Rows lie near named flat spaces through zero. A row that begins with a name and a colon came from that space; any other row is followed by the name of its block's space that it lies nearest.
rzbg: 10; -7; 1; -17; -6; -5; 14; 4; -11; 37; -9; 1; -17; 12; 1; -18; -22; -4; 4; -19; 8; 22; -20; -9; -11; -4
rzbg: -26; -41; 17; 28; 18; 28; -2; -16; -31; 52; 7; 13; 13; 11; -39; -18; -15; 14; 19; -57; 36; 53; 1; 1; 19; -18
rzbg: -18; 5; -1; 9; -7; -11; 19; -8; -2; 33; -64; 20; 7; 16; 9; -3; 11; -6; 22; -22; 12; 25; 14; -16; -27; -36
zcnj: -2; 23; -20; -33; 16; 47; 15; 2; -36; -16; 34; -16; -55; -61; -24; 13; 29; 5; -15; -35; -10; -6; -54; 18; -12; 27
zcnj: 5; 18; -19; -2; -16; 26; -28; 4; -1; -15; -14; 7; -23; 11; 13; -15; -3; -8; 22; -7; 13; -1; 5; 29; -28; -5
rrsg: 10; 2; -12; -2; -7; 30; -20; 7; -33; 13; 15; -44; -23; -8; -25; -16; 10; -29; -5; 13; 32; 17; -20; 12; 13; 32
rrsg: -1; -23; 36; 37; 33; -16; 30; 6; 1; 49; -12; 5; 29; 13; 2; 16; 15; -5; -10; -10; 0; 34; 0; -31; 60; 18
fplc: -3; 38; -20; 25; -19; 24; -7; 10; -15; 38; -107; 3; -24; 30; 29; -13; 44; -50; 41; -14; 40; 43; 12; 8; -32; -10
rzbg: 15; 17; -6; -6; -13; -18; -9; 8; 23; -29; -5; -5; 3; 6; 24; 5; 2; -9; -6; 39; -15; -28; 11; 2; -6; 7
fplc: -28; -16; -14; -1; -19; 21; -32; -24; -9; -13; 8; 18; 6; 6; -27; -25; -30; 23; 29; -28; 24; 3; 24; 24; -43; -47
jcpj: -15; -12; 3; 49; 18; 54; -52; -5; -11; -24; 31; 4; 11; 1; -21; -1; 13; 4; 18; -14; 27; 10; 23; 41; 34; 15
rrsg: 1; -11; -11; -23; -22; -12; -10; -7; -17; -3; 27; -48; 4; -11; -34; -15; -11; -13; -18; 40; 16; -10; -4; -9; -5; 5
rrsg: 3; 31; -13; 1; -8; 7; 4; 7; 6; 2; -54; 19; -20; 10; 32; 1; 19; -13; 20; -13; -1; 5; 2; 7; -30; -11
fplc: -4; 21; -3; 39; -7; 7; -8; 7; 3; 25; -81; 9; 5; 33; 28; -2; 35; -35; 30; 1; 27; 30; 27; 1; -4; -8
fplc: 28; 37; -7; -21; 13; 15; 31; 26; -11; 13; -18; -7; -52; -21; 27; 15; 32; -22; -13; -13; -18; 6; -50; -2; 4; 41
zcnj: -12; 37; -20; -11; -15; -14; 20; -3; 3; -13; -56; -8; -6; -17; 13; 17; 44; -18; 0; 18; -8; -15; 6; -15; -37; -16
fplc: 15; 23; -18; -49; 4; 24; 19; 9; -18; -11; 28; -2; -57; -39; -1; 2; -1; 9; -12; -30; -21; -12; -54; 13; -26; 18
rzbg: 15; 12; -7; -28; -5; -6; 13; 8; -2; -3; 8; -10; -22; -12; 6; 0; -3; -3; -12; 6; -13; -10; -24; -4; -10; 12
rrsg: -12; 9; 2; -11; 11; -11; 41; -4; -3; 13; -24; 13; -5; -21; 3; 19; 21; 8; -6; -23; -18; 3; -15; -22; -13; -13
fplc: -5; -32; 22; 18; 26; 10; -10; -6; 9; -11; 55; 26; 20; 1; -11; 5; -27; 36; -2; -25; -12; -2; 5; 12; 34; 3
zcnj: -9; 5; -24; -23; -16; 26; -16; -9; -31; -14; 23; -34; -22; -28; -37; -13; 5; -7; -4; 4; 20; -5; -16; 14; -24; 2
rrsg: 16; -20; 13; 33; 10; 26; -39; 10; -6; 7; 33; -14; 7; 23; -7; -14; -13; -12; 3; 10; 26; 18; 7; 22; 50; 35
jcpj: -1; 3; -1; 6; 6; 19; 12; 4; -26; 39; -24; -11; -18; -2; -9; -5; 19; -19; 5; -22; 21; 35; -19; -5; 6; 10
jcpj: -11; 4; 4; 9; 16; 7; -4; -5; 17; -40; 21; 24; 10; -17; 5; 22; 9; 25; -2; -8; -25; -26; 11; 12; 5; -4
jcpj: 21; -9; -9; -12; -36; -24; -25; 5; -3; 10; 3; -49; 8; 27; -8; -30; -24; -33; -8; 62; 28; -2; 10; -8; 0; 11
rzbg: 9; 8; -2; -16; 2; -1; 16; 6; -3; 8; -2; 0; -18; -7; 7; 1; 0; -1; -5; -9; -9; 2; -20; -4; -5; 7
rrsg: -13; 2; 7; -14; -9; -64; 58; -7; 8; 36; -60; -8; 26; 0; 6; 16; 20; -11; -16; 22; -14; 4; 5; -61; -15; -28
jcpj: 3; 29; -7; -4; -5; -24; 15; 6; 14; -25; -25; -18; 5; -17; 18; 26; 40; -18; -18; 44; -20; -28; 5; -17; -1; 12
zcnj: 0; -21; 0; -5; -1; 14; -18; -5; -16; 2; 42; -16; -1; -3; -29; -16; -23; 6; -4; -2; 16; 5; -7; 10; 10; 7
jcpj: 12; -23; -1; 5; -31; -16; -48; -3; 18; -13; 19; -9; 25; 44; 0; -34; -51; -3; 11; 41; 21; -10; 36; 14; -4; -12
zcnj: -25; 43; -39; -11; -40; -7; 4; -11; -19; -5; -83; -39; -7; -17; -9; 2; 59; -44; 9; 36; 27; -3; 16; -15; -60; -27
rrsg: -16; -3; 4; -20; 19; -5; 47; -8; -22; 19; 8; -10; -8; -42; -26; 20; 22; 10; -22; -23; -14; 6; -33; -27; 3; 1
jcpj: -7; -15; 7; 8; 9; 17; -3; -5; -4; 17; 2; 30; -3; 12; -1; -11; -21; 18; 19; -44; 7; 21; 0; 11; -4; -16
jcpj: 16; -32; 1; -41; -21; -25; -7; -5; 2; 2; 58; -15; 2; 10; -20; -30; -69; 19; -14; 16; -2; -14; -11; -4; -11; -8
zcnj: -1; 39; -28; -43; -25; -24; 5; -5; 29; -70; -6; 9; -11; -27; 25; 18; 6; 15; -8; 30; -43; -65; 7; 4; -61; -24
fplc: 24; 35; -1; -3; 1; -24; 30; 23; 8; 12; -47; -23; -12; -3; 34; 21; 45; -39; -18; 38; -14; -3; -15; -26; 15; 34
rzbg: 9; 30; -5; 2; 9; -2; -2; 10; 23; -54; 8; 1; -2; -23; 25; 32; 32; 0; -16; 30; -33; -42; 4; 8; 10; 23
rzbg: 19; -25; -8; -15; -42; -23; -46; -3; 7; -9; 34; -36; 18; 36; -14; -42; -58; -11; -2; 59; 26; -14; 23; 7; -8; -4
fplc: 14; 18; -4; 0; 9; 29; 9; 15; -19; 30; -24; 1; -38; 1; 13; -4; 17; -19; 9; -30; 10; 29; -29; 8; 2; 22
zcnj: 6; -4; -9; -25; -11; -2; -19; -5; 11; -40; 45; 1; -4; -8; -5; -7; -32; 21; -6; 11; -14; -33; 0; 17; -18; -6
-10; -3; -16; -18; -23; 0; -9; -12; -13; 0; -2; -13; -4; -2; -20; -18; -13; -1; 6; 3; 16; -1; 3; 2; -33; -22  fplc
-1; 15; -25; -41; -23; 1; 4; -6; -15; -10; 0; -18; -27; -21; -13; -11; -4; -3; -3; 3; 1; -13; -18; 1; -46; -12  fplc
-8; -12; 7; 9; 10; 13; -11; -7; 8; -12; 20; 30; 6; 4; 0; -1; -18; 26; 12; -28; -6; -2; 9; 16; 0; -14  jcpj
-18; -36; 14; 8; 13; 4; -20; -19; 13; -32; 64; 28; 30; -4; -22; 0; -40; 49; 1; -19; -12; -19; 20; 16; 10; -21  fplc
13; 27; -9; 6; -36; -52; -7; 8; 38; -15; -66; -11; 25; 36; 44; 1; 12; -34; 4; 73; -4; -24; 43; -19; -20; -13  jcpj
6; -18; 9; 8; 7; 9; -13; 2; -3; 8; 27; -1; 3; 10; -8; -9; -19; 5; 0; -6; 8; 9; -2; 8; 21; 11  rzbg
35; 11; 4; -31; 13; 3; 27; 23; -3; 17; 18; 3; -43; -8; 22; 1; -12; -1; -16; -18; -24; 3; -51; -2; 9; 34  rzbg
11; -34; 26; 37; 12; 8; -20; 6; 2; 39; 9; 15; 19; 46; 3; -21; -32; 0; 16; -16; 24; 37; 13; 7; 42; 9  zcnj
-3; -15; 0; -12; -8; -9; -2; -7; -6; 2; 21; -15; 7; -3; -20; -9; -17; 4; -8; 10; 5; -3; -1; -6; -2; -5  fplc
27; -42; 38; 34; 26; 16; -6; 17; -1; 72; 11; 35; 0; 59; 17; -29; -51; 5; 21; -52; 21; 62; -10; 9; 53; 19  rzbg
11; 1; -7; -11; -13; -7; -9; 4; -10; -6; 17; -44; -1; -8; -16; -4; 6; -22; -19; 43; 10; -10; -6; -6; 11; 23  jcpj
-15; 14; -2; 0; 4; -16; 35; -3; -12; 17; -39; -18; 5; -22; -8; 21; 45; -17; -12; 9; -2; 7; -6; -31; -1; -2  zcnj
-20; -6; 21; -5; 30; -30; 70; -8; -1; 33; -21; 18; 14; -28; -4; 34; 26; 18; -19; -31; -31; 11; -19; -46; 11; -13  rrsg
15; -11; 1; -60; -12; -41; 46; 0; -3; 32; 11; -2; -19; -6; -2; -13; -43; 15; -19; -10; -22; -1; -39; -32; -29; -15  jcpj
18; 5; -5; -58; -18; -51; 42; 4; 5; 7; 7; -25; -11; -16; 2; 0; -18; -1; -33; 31; -28; -23; -30; -37; -22; 0  jcpj
-18; -1; 0; 21; 0; 1; -12; -9; 5; -16; -9; 3; 22; 0; -6; 8; 15; 2; 7; 9; 5; -6; 26; 3; 1; -13  rzbg
-4; 1; 7; 9; 10; -3; 1; -2; 22; -16; -3; 39; 8; 7; 22; 9; -9; 23; 11; -20; -20; -10; 13; 7; -5; -16  rrsg
-21; -41; -5; 0; -27; 0; -35; -24; -23; 13; 27; -30; 27; 15; -54; -38; -39; 2; 8; 14; 46; 14; 23; 3; -11; -28  rzbg
-8; -24; 9; 32; -21; -28; -14; -6; -5; 42; -39; -32; 44; 42; -15; -21; -1; -34; 7; 43; 44; 30; 38; -25; 18; -11  fplc
12; -2; -6; -32; -9; -17; 8; 2; -9; -9; 36; -41; -7; -23; -20; -1; -6; -7; -31; 36; -7; -20; -22; -13; 5; 21  jcpj
-8; 27; -19; -3; -10; 17; -6; -2; 0; -14; -36; 17; -19; -2; 15; 0; 16; -3; 21; -17; 2; -3; 5; 16; -39; -19  fplc
-30; -10; -4; 19; -4; 6; -16; -19; -7; -15; -1; -6; 26; -8; -27; 3; 13; 5; 7; 6; 16; -3; 28; 2; -5; -21  rzbg

Rows lie near named flat spaces through zero. A row that begins with a name and a colon came from that space; any other row is followed by the name of its block's space that it lies nearest.
rfzl: -43; 37; -9; 36; -38; 15; 31; 38; 12; 24; 41; -19; 15; 29; -3; 15; -1; 2; 14; 38; -27; 15; 17; 17; -2; 15
gfgr: 12; 6; 9; 36; 7; -39; -13; 21; -20; -9; 12; -9; 29; 33; 24; 36; 17; -22; 29; 28; -14; 45; -5; 9; -11; -37
rfzl: -12; -13; -10; 26; -35; -23; -11; -25; -30; 7; 19; -6; 22; 8; 36; 1; 1; 17; -13; -26; 3; -25; -35; -37; -19; -11
bdtn: 15; -25; 9; -10; 20; -25; -18; -10; -23; -18; -27; 24; -15; -6; 20; 14; 22; -1; 14; -3; 1; 9; -11; -8; 3; -26
tdzp: 15; 29; 63; -12; 10; -15; -12; 1; -55; -33; -34; -8; -42; -18; -27; -31; -9; 2; -8; -36; 10; -25; 4; 22; 51; -3
gfgr: -4; 17; 19; -20; -3; 22; 15; 11; 23; 7; 7; -18; 27; 24; -13; 10; -23; -27; 2; 14; -6; 22; 10; 32; -23; 21
bdtn: 18; -6; 6; -24; 12; 5; -15; -23; -3; -5; -16; -4; 20; -6; -8; -19; -18; -2; -18; -22; 23; -13; -13; 4; -5; 11
rfzl: 13; 0; 38; 25; -7; -26; 8; -19; 0; -23; 10; -23; -16; 21; 10; -10; 6; -20; 13; -24; -11; 19; 4; -45; -4; -14
gfgr: 43; 13; 22; -1; -3; -35; -18; 6; -31; -30; 5; -21; 20; -16; -15; 24; 3; -24; -22; 6; 4; 31; -10; 29; -73; -4
tdzp: -10; -1; -5; -39; -8; 35; -2; -8; 1; 20; -9; 6; -5; -26; -13; -18; -35; 16; -34; -31; 16; -55; -9; 21; 11; 23
rfzl: -42; 14; -42; 16; -6; 22; 15; 54; 19; 39; 23; 15; 27; 26; 11; 44; 8; 4; 29; 68; -23; 23; 14; 46; 9; -2
tdzp: -2; -12; -60; 11; 9; 2; -21; 6; 11; 29; 12; 9; 71; 13; 19; 20; -1; 9; -1; 32; 14; 9; -21; 15; -18; -4
bdtn: 31; -3; -32; 50; 22; 10; -1; 2; 61; 22; 44; -31; -15; -13; -12; -30; -29; -10; -11; -38; 6; -27; 23; -48; 44; -29
bdtn: 9; -24; -31; 8; 6; -12; -25; -42; -9; 2; -9; 7; 35; -2; 18; -26; 4; 24; -14; -23; 28; -21; -31; -39; 4; -1
tdzp: 25; 10; 21; 12; 2; -14; 2; 24; 8; -7; 22; -22; -4; 4; -5; 29; -8; -35; 2; 5; -16; 27; 12; 16; -30; -21
qjlg: -12; -11; 0; -61; 0; 8; -11; 4; -34; -3; -40; 37; 17; -11; 4; 32; 9; 9; -6; 29; 7; 6; -20; 59; -38; 20
rfzl: -24; -22; -42; -14; -9; 22; -3; -17; 4; 25; -5; 24; 5; -17; 12; -11; -2; 35; -16; -9; 13; -41; -17; -13; 9; 14
tdzp: -2; -14; -34; -40; 4; 40; 10; 10; 37; 21; 1; 17; -10; -34; -18; 12; -14; 3; -23; 11; 3; -15; 9; 26; -29; 23
qjlg: -9; 3; -11; -9; -5; 21; -11; -16; -11; 19; -4; -2; 3; -18; -7; -37; -31; 27; -30; -42; 24; -64; -15; -2; 41; 11
qjlg: 35; 19; -41; 40; 14; -26; -21; 39; -8; -4; 25; -11; 19; -31; -22; 24; 16; -1; -14; 39; 4; 25; 7; 31; -32; -19
gfgr: -48; 0; -29; 21; -22; 24; 19; 17; 14; 35; 20; 13; -19; 8; 17; 0; -1; 25; 12; 6; -16; -31; 7; -13; 46; -3
qjlg: -17; -33; 40; -38; -12; 19; 25; -19; 22; 5; -8; 13; -56; 8; 26; 11; -15; -18; 10; -41; -22; -21; 4; -29; 3; -8
qjlg: 21; -5; -52; -9; -7; -2; -21; 36; -14; 15; 19; 14; -2; -65; -12; 46; -3; 11; -46; 18; 4; -22; -11; 52; -64; -10
qjlg: -13; -7; 16; -5; -42; 5; 18; -14; 8; 8; 26; -17; 9; 15; 19; 16; -16; -15; -13; -19; -15; -3; -12; -17; -55; 11
bdtn: 24; -24; -23; -9; 30; -19; -26; -24; -4; -13; -25; 16; 40; 3; 10; 1; 21; 3; 6; 17; 22; 28; -18; -7; -19; -3
qjlg: -32; -26; 29; -29; -25; 18; 36; -4; 28; 8; 4; 13; -29; 30; 32; 37; 2; -24; 26; 3; -37; 19; 7; -15; -32; 2
qjlg: -5; -5; 50; 23; -21; -12; 32; -27; 30; -15; 22; -31; -11; 53; 22; -6; 2; -36; 30; -21; -27; 36; 12; -64; -14; -4
bdtn: -16; 6; -42; 7; -8; 15; 23; 11; 36; 2; 11; 6; 15; 0; -19; 6; 32; 10; 9; 61; -9; 45; 19; 1; -41; 36
qjlg: -33; -7; 48; -41; -7; 21; 16; -18; -3; 4; -26; 9; -1; 43; 22; -3; -17; -11; 23; -17; -8; -5; -6; 3; 27; 12
tdzp: 8; -4; 21; -34; -21; 24; -13; -10; 7; 39; 27; -34; 69; 27; 24; 24; -83; -37; -38; -52; 11; -39; -35; 36; -42; -2
gfgr: 14; 12; 17; -4; 18; 0; 0; 21; 7; -4; -1; -8; 3; 9; -11; 13; -7; -24; 11; 13; -5; 22; 14; 28; 4; -9
tdzp: 1; 10; -35; 43; 32; -4; -8; 17; 13; 7; 1; 5; -2; 1; -9; -22; 18; 18; 23; 22; 6; 4; 19; -12; 70; -17
tdzp: -3; 7; -23; 27; 7; 0; -7; 8; 5; 13; 11; -4; 10; 3; 0; -12; -2; 11; 3; 1; 6; -11; 2; -7; 35; -10
rfzl: 31; -36; -11; -46; 58; 13; -12; -1; 31; -6; -39; 36; -31; -28; -8; 9; 6; -12; 9; 4; 10; 7; 14; 11; 16; -15
rfzl: -11; 15; -22; 11; 21; 17; -4; 62; 5; 32; 11; 14; -19; -10; -4; 29; -13; 1; 13; 23; -12; -19; 21; 53; 58; -32
gfgr: -37; -20; 0; -33; -8; 33; 8; -17; 28; 39; -1; 5; 75; 70; 44; 21; -31; -18; 22; 6; -1; 9; -23; 10; -7; 14
bdtn: 10; -22; -2; 34; -2; -19; -18; 19; -15; 24; 29; 4; -54; -24; 39; 23; -23; -1; -8; -58; -14; -65; -9; -23; 49; -77
rfzl: 17; -30; 14; 15; 10; -16; 11; -11; 31; -10; 10; 0; -39; 9; 23; 13; 13; -26; 23; -15; -21; 21; 13; -52; -6; -33
tdzp: 8; -22; -32; -46; 7; 28; 25; 22; 48; -3; -4; 30; -41; -48; -27; 40; 24; -9; -9; 50; -17; 35; 29; 27; -78; 26
qjlg: -18; 14; -4; 32; -15; 0; 21; 19; 24; 11; 31; -17; 20; 38; 9; 18; 7; -15; 25; 31; -22; 37; 13; -6; -11; -1
gfgr: 32; 2; 8; 17; 13; -38; -23; 18; -25; -15; 5; -6; 19; 2; 10; 36; 10; -22; 6; 15; -3; 31; -8; 21; -30; -34
gfgr: -33; 27; 30; 23; -11; -6; 9; 34; -35; 3; -1; 4; -32; 18; 9; 6; 6; 8; 29; 6; -22; -11; 11; 17; 66; -21
rfzl: -30; 21; 11; 27; -5; -9; 3; 2; -18; 1; -4; -6; 39; 54; 16; -11; 12; 7; 35; 23; -3; 22; -4; -2; 41; 3
rfzl: 1; -13; -14; -10; 18; -10; -34; -15; -38; 5; -29; 22; 29; -1; 19; -8; -1; 23; -3; -11; 26; -27; -30; 10; 34; -12
bdtn: -14; 8; 10; -1; -10; 2; 19; 41; 0; 1; 9; 10; -38; -5; -1; 40; 14; -11; 16; 31; -31; 19; 21; 29; -12; -11
gfgr: -31; -17; -2; -21; 30; 42; 15; -9; 51; 29; -19; 17; 12; 50; 18; -17; -16; -6; 42; 2; -1; 0; 14; -12; 76; 3
tdzp: -11; -17; -16; -13; 16; 1; 3; -14; 5; -11; -28; 29; -1; 4; 3; -6; 35; 16; 22; 30; 3; 24; 2; -13; 5; 13
bdtn: -14; 20; 48; 16; -8; -17; -3; -28; -35; -17; -16; -19; 20; 45; 10; -39; -3; 3; 18; -26; 8; -2; -13; -24; 48; 5
gfgr: -32; 12; -1; 40; -15; -13; 5; 36; -14; 21; 24; 1; 13; 41; 35; 36; 8; -3; 36; 27; -27; 13; 0; 11; 28; -33
bdtn: -31; 5; 17; 6; -34; 6; 15; -22; -18; 0; 0; -3; -28; 0; 5; -33; -1; 26; -8; -32; -3; -38; -6; -35; 25; 17
-29; -21; -39; 14; -18; 2; 12; -21; 13; 8; 5; 19; 7; 9; 21; -4; 32; 27; 11; 20; -4; 8; -8; -44; -12; 14  tdzp
-28; -12; 26; -65; 4; 12; 5; 6; -22; -6; -47; 39; 13; 25; 17; 39; 16; -7; 28; 42; -10; 33; -9; 54; -21; 18  qjlg
-15; 26; -19; 10; -13; 22; 25; 40; 32; 15; 29; -12; 11; 6; -22; 22; 0; -11; 5; 49; -19; 31; 26; 34; -28; 20  bdtn
-4; -1; -27; -10; -41; 4; -8; 24; -23; 25; 32; 0; 9; -39; 7; 45; -21; 7; -48; -4; -5; -37; -23; 42; -70; -2  gfgr
-2; -29; -22; -39; -3; 18; -15; -9; -1; 26; -5; 20; 15; -18; 20; 20; -26; 7; -26; -21; 12; -40; -26; 19; -20; -3  gfgr
8; 11; -5; 8; 11; 3; 4; 19; 6; -5; 1; 2; -34; -24; -22; -6; 7; 4; -1; 8; -4; -1; 21; 7; 18; -3  tdzp
-16; 5; -45; 37; 0; 3; -19; -4; -6; 31; 15; -3; 45; 13; 15; -24; -13; 31; -5; -9; 20; -37; -18; -13; 53; -8  tdzp
23; -8; 8; -10; 31; -9; -9; -31; 8; -25; -29; 1; 18; 10; -11; -28; 15; -5; 11; 3; 19; 30; 1; -20; 3; 12  bdtn
-5; 18; 31; -30; -8; 16; 14; 25; -4; -2; -4; -3; -18; -5; -18; 20; -14; -18; -3; 9; -13; 6; 14; 47; -16; 12  bdtn
10; 27; 44; 21; 3; -14; -1; 19; -7; -2; 16; -34; 25; 42; 5; 12; -24; -37; 18; -6; -10; 22; 5; 19; 14; -22  qjlg
-27; -2; 37; -47; -10; 23; 4; -15; -7; 14; -19; 0; 47; 51; 22; 9; -32; -17; 10; -9; 2; -1; -20; 30; -1; 19  gfgr
-1; 29; 10; 58; -8; -29; 14; 13; -6; -24; 17; -20; -14; 15; -12; -13; 35; 0; 25; 26; -16; 40; 22; -28; 12; -5  gfgr
58; -34; -14; -14; 61; -9; -16; -8; 40; -19; -19; 14; -30; -31; -13; 2; 12; -22; 5; -3; 10; 24; 19; -17; -3; -27  bdtn
-9; -18; -13; -44; -14; 18; 7; -20; -2; -6; -21; 24; -19; -35; -11; -5; 11; 21; -24; 2; 7; -14; -7; 2; -41; 36  bdtn
12; -3; 3; 11; 16; -20; -19; 18; -18; 1; -1; 5; 8; 7; 16; 24; 1; -10; 13; 6; -3; 7; -6; 17; 14; -35  rfzl
-8; -5; 46; -4; 12; 10; 20; 18; 25; 8; 3; -2; -40; 33; 18; 19; -17; -36; 38; -14; -30; 7; 24; -3; 45; -32  qjlg
-19; 60; 19; 15; -50; 9; 11; 11; -35; -2; 23; -42; 23; -5; -39; -29; -23; 15; -38; -6; 7; -22; -3; 31; -18; 47  rfzl
-17; 8; -16; 36; -38; 2; 10; 1; 1; 19; 40; -18; -10; -8; 7; -9; -12; 16; -20; -24; -7; -37; -4; -29; 0; -3  tdzp
-24; 23; 39; -27; -8; 21; 8; 27; -25; 8; -14; 5; -31; -2; -10; 3; -24; 0; 0; -12; -9; -32; 8; 48; 43; 3  gfgr
22; 26; 33; 7; -7; -32; -18; 17; -56; -25; -4; -14; -6; -18; -14; 10; 1; -6; -16; -6; 2; 0; -8; 34; -15; -12  tdzp
3; 17; 7; -12; 4; 3; -19; -8; -36; -3; -20; -2; 8; -18; -18; -33; -17; 22; -24; -24; 26; -39; -13; 21; 33; 13  rfzl
15; 10; 16; -27; 29; -14; -21; 4; -45; -31; -50; 23; -9; -22; -23; -9; 23; 13; 3; 19; 17; 10; -1; 39; 19; 7  tdzp
2; 27; -8; -2; -14; -10; -28; 12; -68; -4; -11; 3; -2; -49; -24; -16; -7; 38; -44; -15; 24; -53; -21; 42; 12; 8  tdzp
